Here is a tiny trained network, its code and every weight. The questions are about switching its units off for an input and a class, where a switched-off unit gives its printed mean instead of its output.

import numpy as np


def w(rows, s, z=0):
    codes = np.array(rows[::2]) - 128.0
    scale = np.full(codes.shape[1], s)
    scale[-1] = z or s
    return codes * scale


def f(y):
    return np.maximum(y, 0)


def log_softmax(a):
    a = a - a.max(-1, keepdims=True)
    return a - np.log(np.exp(a).sum(-1, keepdims=True))


def net(x, mask):
    res = np.array(x, float).reshape(1, 4) / 4 @ E
    y = f(res @ A[0][:, :-1].T + A[0][:, -1])
    res = res + np.where(mask, y, B[0][:, -1]) @ B[0][:, :-1]
    return log_softmax(res[-1] @ U[:, :-1].T + U[:, -1])


A, B = {}, {}
E = w([
[3,102,120],'x0',
[140,93,150],'x1',
[140,47,17],'x2',
[130,120,132],'x3',
],0.013)
A[0] = w([
[40,88,95,149],'neuron 1',
[251,158,119,243],'neuron 2',
[6,102,142,183],'neuron 3',
[110,182,226,255],'neuron 4',
[152,77,11,162],'neuron 5',
[144,60,27,163],'neuron 6',
],0.012,0.0066)
B[0] = w([
[42,107,122,217],'neuron 1',
[209,157,51,252],'neuron 2',
[71,91,222,244],'neuron 3',
[162,181,192,244],'neuron 4',
[140,5,70,246],'neuron 5',
[107,94,68,243],'neuron 6',
],0.013,0.014)
U = w([
[202,221,110,254],'0',
[54,138,207,108],'1',
[155,94,2,98],'2',
[21,65,69,11],'3',
],0.0088,0.0039)

Each question gives the input, the list of numbers given to net, and the class t.
The units are the neurons (one row each of A and B). Each row of codes is followed by its name. A weight is (code - 128) times the scale printed after its matrix; where a second scale follows, it is the last column's (A, B and U).
mask holds one flag per neuron, in row order. A switched-off neuron (its flag False) gives its mean, the last column of its row in B, instead of its output. The means were averaged over made-up inputs and are rounded, as every weight is.
A unit's drop is (log p(t) with every unit on - log p(t) with that unit switched off) / (log p(t) with every unit on - log p(t) with every unit switched off).
The circuit of an input: a set's keep is (log p(t) with only the set's units on - log p(t) with every unit switched off) / (log p(t) with every unit on - log p(t) with every unit switched off). Starting from all 6 units, units are removed one at a time, each time the one whose removal leaves the highest keep (on an exact tie, the one counted first), for as long as the keep stays at least 0.8.
units of the circuit, in order: the units of the circuit, biggest drop first
k most important neurons: the k neurons with the biggest drops, biggest first
drop of u: that unit's drop, to one decimal
input [-5,-4,-1,-8], class 0: units of the circuit, in order : (neuron 5)
input [3,1,0,-2], class 1: units of the circuit, in order : (neuron 5; neuron 6)
input [-3,6,0,0], class 0: 2 most important neurons : (neuron 5; neuron 6)
input [0,-5,-1,-3], class 0: 2 most important neurons : (neuron 3; neuron 5)
input [7,1,0,-8], class 1: units of the circuit, in order : (neuron 5; neuron 3)
input [0,-6,0,-5], class 0: 3 most important neurons : (neuron 5; neuron 3; neuron 6)
input [0,-2,-7,3], class 0: 2 most important neurons : (neuron 3; neuron 1)
input [-1,4,-3,2], class 0: drop of neuron 3 : 0.1
input [-1,-2,-6,4], class 0: drop of neuron 3 : 0.1
input [2,-1,-1,-2], class 1: drop of neuron 3 : 0.0
input [1,-6,-4,-4], class 1: drop of neuron 2 : 2.4
